Below is a small trained network, with its code and all its weights. Each question gives an input and a class and asks what happens when units are switched off, that is, made to give their printed mean instead of their output.

import numpy as np


def w(rows, s, z=0):
    codes = np.array(rows[::2]) - 128.0
    scale = np.full(codes.shape[1], s)
    scale[-1] = z or s
    return codes * scale


def norm(h):
    return h / np.sqrt((h * h).mean(-1, keepdims=True) + 1e-5)


def f(y):
    return np.maximum(y, 0)


def log_softmax(a):
    a = a - a.max(-1, keepdims=True)
    return a - np.log(np.exp(a).sum(-1, keepdims=True))


def net(x, mask):
    res = np.array(x, float).reshape(1, 6) / 4 @ E
    u = 0
    for l in range(2):
        y = f(norm(res) @ A[l][:, :-1].T + A[l][:, -1])
        res = res + np.where(mask[u : u + 8], y, B[l][:, -1]) @ B[l][:, :-1]
        u += 8
    return log_softmax(norm(res)[-1] @ U[:, :-1].T + U[:, -1])


A, B = {}, {}
E = w([
[150,113,231,151,192,196,166,143,95],'x0',
[69,56,124,39,120,211,72,135,177],'x1',
[73,161,145,217,131,148,72,116,137],'x2',
[216,128,79,151,59,167,156,130,133],'x3',
[101,2,105,154,110,123,123,99,90],'x4',
[129,157,97,145,51,71,83,148,52],'x5',
],0.0039)
A[0] = w([
[123,128,180,196,155,114,155,157,102,3],'L0N0',
[124,155,102,212,139,126,101,129,98,149],'L0N1',
[155,160,137,142,255,82,178,147,138,77],'L0N2',
[165,82,184,178,151,146,162,125,59,51],'L0N3',
[77,107,150,143,111,146,30,125,101,82],'L0N4',
[204,158,101,116,69,118,136,181,117,112],'L0N5',
[135,82,95,142,120,25,141,85,79,121],'L0N6',
[131,148,205,161,112,186,84,141,148,51],'L0N7',
],0.0068,0.0029)
B[0] = w([
[127,139,156,121,51,197,137,68,195,197],'L0N0',
[163,98,168,112,81,115,91,79,116,232],'L0N1',
[50,181,131,166,164,184,183,193,153,251],'L0N2',
[151,92,210,77,15,141,42,38,170,238],'L0N3',
[112,116,98,140,146,68,157,191,173,220],'L0N4',
[141,102,89,136,199,67,128,129,111,236],'L0N5',
[146,175,111,153,236,156,172,129,75,254],'L0N6',
[106,126,52,140,170,151,254,137,101,201],'L0N7',
],0.0064,0.0036)
A[1] = w([
[204,175,114,118,117,81,139,167,96,90],'L1N0',
[100,110,179,106,150,131,113,115,150,213],'L1N1',
[105,205,153,138,123,172,142,135,109,4],'L1N2',
[135,35,104,62,181,174,121,122,171,145],'L1N3',
[131,152,114,72,111,180,141,143,172,141],'L1N4',
[105,139,129,2,163,168,119,167,111,145],'L1N5',
[115,88,77,166,121,173,116,145,88,82],'L1N6',
[131,213,174,117,121,114,124,96,113,10],'L1N7',
],0.0078,0.0022)
B[1] = w([
[65,61,51,118,190,95,97,71,59,196],'L1N0',
[198,130,81,86,84,105,103,135,92,205],'L1N1',
[116,58,81,138,186,142,246,127,118,177],'L1N2',
[148,168,254,119,52,217,167,123,183,253],'L1N3',
[109,69,145,175,143,125,116,64,53,187],'L1N4',
[202,79,116,164,117,62,72,48,88,213],'L1N5',
[131,223,161,134,227,121,218,161,135,161],'L1N6',
[92,72,109,86,195,218,243,201,205,169],'L1N7',
],0.0053,0.0056)
U = w([
[151,177,114,142,90,144,79,143,129,87],'0',
[154,203,123,144,120,156,88,149,89,83],'1',
[73,134,116,104,88,81,75,208,177,123],'2',
[113,135,136,138,164,185,204,135,140,140],'3',
[165,85,189,106,38,165,92,65,133,138],'4',
[139,124,41,135,169,55,108,107,56,135],'5',
[142,184,129,134,91,170,64,167,76,59],'6',
[165,253,146,90,105,200,31,229,51,2],'7',
],0.018,0.026)

Each question gives the input, the list of numbers given to net, and the class t.
The units are the neurons (one row each of A and B). Each row of codes is followed by its name. A weight is (code - 128) times the scale printed after its matrix; where a second scale follows, it is the last column's (A, B and U).
mask holds one flag per neuron, layer by layer. A switched-off neuron (its flag False) gives its mean, the last column of its row in B, instead of its output. The means were averaged over made-up inputs and are rounded, as every weight is.
A unit's drop is (log p(t) with every unit on - log p(t) with that unit switched off) / (log p(t) with every unit on - log p(t) with every unit switched off).
The circuit of an input: a set's keep is (log p(t) with only the set's units on - log p(t) with every unit switched off) / (log p(t) with every unit on - log p(t) with every unit switched off). Starting from the 12 units with the biggest drops (on a tie, the unit counted first), units are removed one at a time, each time the one whose removal leaves the highest keep (on an exact tie, the one counted first), for as long as the keep stays at least 0.8.
units of the circuit, in order: the units of the circuit, biggest drop first
top k neurons: the k neurons with the biggest drops, biggest first
top k neurons in layer l: the k neurons of layer l with the biggest drops, biggest first
drop of u: that unit's drop, to one decimal
input [7,-3,3,-1,3,-6], class 4: units of the circuit, in order	[L0N3]
input [-4,-7,3,3,-8,1], class 5: top 3 neurons	[L1N0; L0N5; L1N3]
input [-6,6,1,2,-3,3], class 2: units of the circuit, in order	[L0N6; L0N3]
input [4,-2,1,7,-7,4], class 5: top 2 neurons	[L0N5; L1N0]
input [-5,5,0,6,8,1], class 3: top 2 neurons	[L1N6; L0N3]
input [-2,6,4,-1,-5,2], class 5: units of the circuit, in order	[L1N5; L0N3]
input [3,6,2,-4,-4,6], class 5: top 2 neurons in layer 1	[L1N5; L1N3]
input [-3,3,1,-3,8,3], class 3: top 3 neurons	[L0N6; L1N6; L1N5]
input [-8,-3,3,-5,-7,-2], class 3: top 2 neurons in layer 0	[L0N4; L0N5]
input [0,-1,-2,-7,4,-8], class 4: top 2 neurons	[L0N6; L0N7]
input [-1,-1,5,-7,1,-3], class 2: top 3 neurons	[L0N4; L0N6; L1N3]
input [7,8,-1,-7,-3,-6], class 4: top 3 neurons	[L1N5; L0N6; L1N3]
input [-7,5,5,8,4,1], class 3: top 4 neurons	[L0N3; L1N6; L1N5; L1N1]
input [-6,4,-2,8,8,-3], class 3: top 2 neurons in layer 0	[L0N3; L0N1]
input [2,-7,6,4,-4,8], class 5: units of the circuit, in order	[L1N0]
input [6,1,4,3,2,1], class 4: drop of L0N3	1.3
input [5,2,4,-1,6,-3], class 4: drop of L0N3	0.4
input [3,1,6,-2,3,-2], class 4: drop of L0N2	0.1
input [-7,0,-2,2,7,-2], class 3: drop of L1N3	0.1
input [8,-4,4,2,5,4], class 4: top neuron in layer 0	[L0N3]
input [-7,2,6,5,6,-2], class 3: top 2 neurons in layer 1	[L1N6; L1N5]
